Below is a small trained network, with its code and all its weights. Each question gives an input and a class and asks what happens when units are switched off, that is, made to give their printed mean instead of their output.

import numpy as np


def w(rows, s, z=0):
    codes = np.array(rows[::2]) - 128.0
    scale = np.full(codes.shape[1], s)
    scale[-1] = z or s
    return codes * scale


def f(y):
    return np.maximum(y, 0)


def log_softmax(a):
    a = a - a.max(-1, keepdims=True)
    return a - np.log(np.exp(a).sum(-1, keepdims=True))


def net(x, mask):
    res = np.array(x, float).reshape(1, 4) / 4 @ E
    y = f(res @ A[0][:, :-1].T + A[0][:, -1])
    res = res + np.where(mask, y, B[0][:, -1]) @ B[0][:, :-1]
    return log_softmax(res[-1] @ U[:, :-1].T + U[:, -1])


A, B = {}, {}
E = w([
[105,57,92,141,148,240],'x0',
[90,40,245,104,83,111],'x1',
[150,159,136,191,33,131],'x2',
[141,104,113,111,120,123],'x3',
],0.012)
A[0] = w([
[146,128,102,161,58,154,85],'N1',
[182,1,99,42,105,134,254],'N2',
[97,119,97,152,109,229,118],'N3',
[151,155,58,173,166,161,213],'N4',
[152,128,137,209,69,116,53],'N5',
[100,105,98,121,136,194,81],'N6',
[110,150,109,153,132,134,148],'N7',
[113,114,102,137,150,134,39],'N8',
[184,207,183,108,139,70,98],'N9',
[169,165,165,105,112,96,85],'N10',
[171,167,106,149,113,141,164],'N11',
[79,124,69,73,85,48,51],'N12',
[170,142,131,166,43,130,152],'N13',
[132,122,131,106,194,65,194],'N14',
[131,130,96,89,163,119,196],'N15',
[116,96,197,148,132,119,198],'N16',
[121,88,198,140,119,172,60],'N17',
[142,122,131,84,125,191,64],'N18',
[114,196,135,79,126,59,94],'N19',
[160,135,93,148,67,115,227],'N20',
[116,148,151,59,157,143,80],'N21',
[160,143,34,127,164,162,95],'N22',
[157,119,190,94,133,146,77],'N23',
[117,73,110,105,207,145,224],'N24',
[122,125,118,85,217,138,152],'N25',
],0.012,0.0043)
B[0] = w([
[155,142,146,28,124,247,178],'N1',
[123,107,131,168,33,120,234],'N2',
[51,129,95,158,96,152,212],'N3',
[148,83,134,106,51,49,253],'N4',
[182,37,108,74,150,246,184],'N5',
[132,118,68,142,119,133,188],'N6',
[223,73,136,203,130,109,163],'N7',
[147,160,100,100,154,137,146],'N8',
[55,17,122,131,126,162,221],'N9',
[38,71,16,117,149,182,179],'N10',
[203,104,199,112,110,70,192],'N11',
[104,77,73,129,124,177,164],'N12',
[181,160,141,81,108,180,205],'N13',
[122,195,187,26,29,132,207],'N14',
[128,170,194,89,2,121,192],'N15',
[216,71,77,113,39,33,211],'N16',
[184,105,58,92,163,37,192],'N17',
[114,117,50,130,121,154,158],'N18',
[77,65,33,126,108,165,209],'N19',
[96,183,181,117,26,167,199],'N20',
[110,130,163,54,166,225,164],'N21',
[173,77,97,110,104,85,241],'N22',
[92,84,81,86,176,48,168],'N23',
[97,184,166,93,54,148,229],'N24',
[186,135,169,74,94,151,215],'N25',
],0.0055,0.012)
U = w([
[55,107,10,121,105,174,71],'0',
[140,127,157,130,64,131,253],'1',
[170,126,198,74,90,188,45],'2',
[203,97,119,129,88,60,50],'3',
[141,134,158,135,105,121,207],'4',
[110,185,163,187,207,125,56],'5',
[109,181,121,167,230,108,69],'6',
[128,168,163,204,204,121,59],'7',
],0.013,0.0072)

Each question gives the input, the list of numbers given to net, and the class t.
The units are the neurons (one row each of A and B). Each row of codes is followed by its name. A weight is (code - 128) times the scale printed after its matrix; where a second scale follows, it is the last column's (A, B and U).
mask holds one flag per neuron, in row order. A switched-off neuron (its flag False) gives its mean, the last column of its row in B, instead of its output. The means were averaged over made-up inputs and are rounded, as every weight is.
A unit's drop is (log p(t) with every unit on - log p(t) with that unit switched off) / (log p(t) with every unit on - log p(t) with every unit switched off).
The circuit of an input: a set's keep is (log p(t) with only the set's units on - log p(t) with every unit switched off) / (log p(t) with every unit on - log p(t) with every unit switched off). Starting from the 12 units with the biggest drops (on a tie, the unit counted first), units are removed one at a time, each time the one whose removal leaves the highest keep (on an exact tie, the one counted first), for as long as the keep stays at least 0.8.
units of the circuit, in order: the units of the circuit, biggest drop first
top k neurons: the k neurons with the biggest drops, biggest first
drop of u: that unit's drop, to one decimal
input [1,-5,-3,1], class 3: units of the circuit, in order	[N22 N4]
input [7,8,-1,5], class 3: units of the circuit, in order	[N17]
input [3,8,6,3], class 3: top 2 neurons	[N17 N16]
input [-7,5,0,7], class 0: units of the circuit, in order	[N10 N19 N9]
input [3,6,-4,0], class 3: units of the circuit, in order	[N17 N16]
input [-6,-4,7,-3], class 2: top 2 neurons	[N11 N13]
input [-7,-7,4,-7], class 0: top 3 neurons	[N19 N10 N9]
input [-6,0,-5,2], class 0: units of the circuit, in order	[N19 N10]
input [-5,8,2,1], class 3: top 2 neurons	[N16 N17]
input [1,-7,-3,5], class 3: top 2 neurons	[N22 N4]
input [5,-4,2,7], class 1: top 2 neurons	[N19 N10]
input [1,-8,-8,-3], class 2: units of the circuit, in order	[N25 N15]
input [4,-2,6,-4], class 2: top 3 neurons	[N1 N5 N13]
input [0,3,6,1], class 2: top neuron	[N5]
input [-3,7,-3,2], class 3: top 2 neurons	[N16 N17]
input [-5,6,8,-7], class 2: top 3 neurons	[N5 N13 N1]
input [3,-8,7,5], class 3: top 3 neurons	[N4 N22 N11]
input [2,-8,4,3], class 3: drop of N22	0.2
input [-8,3,-7,6], class 0: drop of N19	0.4
input [-3,6,-3,3], class 3: units of the circuit, in order	[N16]
input [-2,-5,-6,7], class 1: drop of N5	0.3
